Up to rounding, each matrix moves every point onto a flat space through zero. How many dimensions does that space have?
[[ 0.769  0.235  0.350]
 [ 0.235  0.762 -0.355]
 [ 0.350 -0.355  0.469]]
 -> 2

[[ 0.139 -0.345  0.007]
 [-0.345  0.861 -0.017]
 [ 0.007 -0.017  0.000]]
 -> 1

[[ 0.021 -0.032  0.141]
 [-0.032  0.049 -0.213]
 [ 0.141 -0.213  0.930]]
 -> 1

[[ 0.741  0.006 -0.438]
 [ 0.006  0.000 -0.003]
 [-0.438 -0.003  0.259]]
 -> 1

[[ 0.002 -0.005 -0.042]
 [-0.005  0.014  0.119]
 [-0.042  0.119  0.984]]
 -> 1

[[ 0.057 -0.226 -0.054]
 [-0.226  0.891  0.214]
 [-0.054  0.214  0.052]]
 -> 1

[[ 0.109  0.303 -0.073]
 [ 0.303  0.897  0.025]
 [-0.073  0.025  0.994]]
 -> 2

[[ 0.144 -0.017  0.351]
 [-0.017  0.002 -0.042]
 [ 0.351 -0.042  0.854]]
 -> 1

[[ 0.950 -0.161  0.148]
 [-0.161  0.027 -0.025]
 [ 0.148 -0.025  0.023]]
 -> 1

[[ 0.916 -0.239  0.141]
 [-0.239  0.319  0.400]
 [ 0.141  0.400  0.765]]
 -> 2

[[ 0.990  0.076 -0.067]
 [ 0.076  0.006 -0.005]
 [-0.067 -0.005  0.005]]
 -> 1

[[ 0.769 -0.052 -0.418]
 [-0.052  0.988 -0.094]
 [-0.418 -0.094  0.243]]
 -> 2

[[ 0.973  0.069  0.145]
 [ 0.069  0.823 -0.376]
 [ 0.145 -0.376  0.204]]
 -> 2

[[ 0.945  0.220 -0.063]
 [ 0.220  0.127  0.251]
 [-0.063  0.251  0.928]]
 -> 2

[[ 0.674  0.153  0.443]
 [ 0.153  0.928 -0.209]
 [ 0.443 -0.209  0.398]]
 -> 2

[[ 0.028  0.062 -0.152]
 [ 0.062  0.139 -0.340]
 [-0.152 -0.340  0.834]]
 -> 1

[[ 0.013 -0.085  0.078]
 [-0.085  0.538 -0.491]
 [ 0.078 -0.491  0.449]]
 -> 1

[[ 0.648  0.189 -0.438]
 [ 0.189  0.898  0.236]
 [-0.438  0.236  0.453]]
 -> 2

[[ 0.295 -0.335  0.309]
 [-0.335  0.840  0.147]
 [ 0.309  0.147  0.864]]
 -> 2

[[ 0.006 -0.055  0.055]
 [-0.055  0.502 -0.497]
 [ 0.055 -0.497  0.492]]
 -> 1

[[ 0.460 -0.464 -0.182]
 [-0.464  0.468  0.184]
 [-0.182  0.184  0.072]]
 -> 1

[[ 0.226 -0.099 -0.406]
 [-0.099  0.043  0.178]
 [-0.406  0.178  0.730]]
 -> 1

[[ 0.866 -0.340  0.011]
 [-0.340  0.134 -0.004]
 [ 0.011 -0.004  0.000]]
 -> 1

[[ 0.350  0.361 -0.311]
 [ 0.361  0.800  0.173]
 [-0.311  0.173  0.851]]
 -> 2

[[ 0.998  0.032  0.030]
 [ 0.032  0.470 -0.498]
 [ 0.030 -0.498  0.532]]
 -> 2

[[ 0.622 -0.196  0.443]
 [-0.196  0.062 -0.140]
 [ 0.443 -0.140  0.316]]
 -> 1

[[ 0.991  0.080 -0.055]
 [ 0.080  0.326  0.462]
 [-0.055  0.462  0.683]]
 -> 2

[[ 0.170  0.084 -0.366]
 [ 0.084  0.041 -0.181]
 [-0.366 -0.181  0.789]]
 -> 1

[[ 0.766 -0.338 -0.255]
 [-0.338  0.511 -0.368]
 [-0.255 -0.368  0.722]]
 -> 2

[[ 0.095  0.129 -0.263]
 [ 0.129  0.176 -0.358]
 [-0.263 -0.358  0.729]]
 -> 1

[[ 0.633 -0.443  0.189]
 [-0.443  0.464  0.228]
 [ 0.189  0.228  0.903]]
 -> 2

[[0.519 0.420 0.271]
 [0.420 0.339 0.219]
 [0.271 0.219 0.142]]
 -> 1

[[ 0.918 -0.268 -0.058]
 [-0.268  0.123 -0.190]
 [-0.058 -0.190  0.959]]
 -> 2

[[ 0.000  0.002 -0.007]
 [ 0.002  0.058 -0.234]
 [-0.007 -0.234  0.942]]
 -> 1

[[ 0.990  0.026 -0.098]
 [ 0.026  0.935  0.245]
 [-0.098  0.245  0.075]]
 -> 2

[[ 0.795 -0.267  0.303]
 [-0.267  0.654  0.394]
 [ 0.303  0.394  0.552]]
 -> 2

[[ 0.028 -0.152  0.062]
 [-0.152  0.834 -0.339]
 [ 0.062 -0.339  0.138]]
 -> 1

[[ 0.934 -0.070  0.238]
 [-0.070  0.925  0.253]
 [ 0.238  0.253  0.141]]
 -> 2

[[ 0.509  0.081  0.493]
 [ 0.081  0.987 -0.081]
 [ 0.493 -0.081  0.504]]
 -> 2

[[ 0.228  0.374 -0.190]
 [ 0.374  0.613 -0.312]
 [-0.190 -0.312  0.159]]
 -> 1

[[ 0.735 -0.424 -0.122]
 [-0.424  0.321 -0.195]
 [-0.122 -0.195  0.944]]
 -> 2

[[ 0.552  0.303  0.394]
 [ 0.303  0.795 -0.267]
 [ 0.394 -0.267  0.653]]
 -> 2

[[ 0.809  0.380  0.099]
 [ 0.380  0.242 -0.198]
 [ 0.099 -0.198  0.949]]
 -> 2

[[ 0.303 -0.447 -0.108]
 [-0.447  0.713 -0.069]
 [-0.108 -0.069  0.983]]
 -> 2

[[ 0.713 -0.009 -0.452]
 [-0.009  1.000 -0.014]
 [-0.452 -0.014  0.287]]
 -> 2

[[ 0.947 -0.172  0.142]
 [-0.172  0.031 -0.026]
 [ 0.142 -0.026  0.021]]
 -> 1

[[ 0.707 -0.380 -0.251]
 [-0.380  0.509 -0.325]
 [-0.251 -0.325  0.785]]
 -> 2

[[ 0.847  0.360 -0.019]
 [ 0.360  0.156  0.044]
 [-0.019  0.044  0.998]]
 -> 2

[[ 0.000 -0.007 -0.011]
 [-0.007  0.250  0.433]
 [-0.011  0.433  0.749]]
 -> 1

[[ 0.366 -0.236  0.420]
 [-0.236  0.152 -0.271]
 [ 0.420 -0.271  0.483]]
 -> 1

[[ 0.860  0.313 -0.150]
 [ 0.313  0.300  0.335]
 [-0.150  0.335  0.840]]
 -> 2

[[ 0.391 -0.079 -0.482]
 [-0.079  0.016  0.097]
 [-0.482  0.097  0.593]]
 -> 1

[[ 0.318 -0.311  0.347]
 [-0.311  0.303 -0.339]
 [ 0.347 -0.339  0.378]]
 -> 1

[[ 0.162 -0.195 -0.312]
 [-0.195  0.235  0.377]
 [-0.312  0.377  0.603]]
 -> 1

[[ 0.547 -0.385  0.315]
 [-0.385  0.672  0.268]
 [ 0.315  0.268  0.780]]
 -> 2

[[ 0.021  0.081 -0.120]
 [ 0.081  0.308 -0.454]
 [-0.120 -0.454  0.671]]
 -> 1

[[ 0.127 -0.226 -0.245]
 [-0.226  0.941 -0.063]
 [-0.245 -0.063  0.931]]
 -> 2

[[ 0.940 -0.079  0.223]
 [-0.079  0.894  0.297]
 [ 0.223  0.297  0.165]]
 -> 2

[[ 0.998  0.004  0.048]
 [ 0.004  0.991 -0.093]
 [ 0.048 -0.093  0.011]]
 -> 2

[[ 0.986  0.107 -0.050]
 [ 0.107  0.188  0.376]
 [-0.050  0.376  0.826]]
 -> 2

[[ 0.338  0.093 -0.464]
 [ 0.093  0.026 -0.128]
 [-0.464 -0.128  0.636]]
 -> 1

[[ 0.451  0.024 -0.497]
 [ 0.024  0.999  0.021]
 [-0.497  0.021  0.550]]
 -> 2

[[ 0.671 -0.357  0.306]
 [-0.357  0.613  0.331]
 [ 0.306  0.331  0.716]]
 -> 2

[[ 0.915 -0.170 -0.221]
 [-0.170  0.031  0.041]
 [-0.221  0.041  0.053]]
 -> 1

[[ 0.845 -0.042  0.360]
 [-0.042  0.989  0.097]
 [ 0.360  0.097  0.166]]
 -> 2

[[ 0.266 -0.442  0.005]
 [-0.442  0.734 -0.008]
 [ 0.005 -0.008  0.000]]
 -> 1

[[ 0.730 -0.128  0.425]
 [-0.128  0.939  0.201]
 [ 0.425  0.201  0.331]]
 -> 2
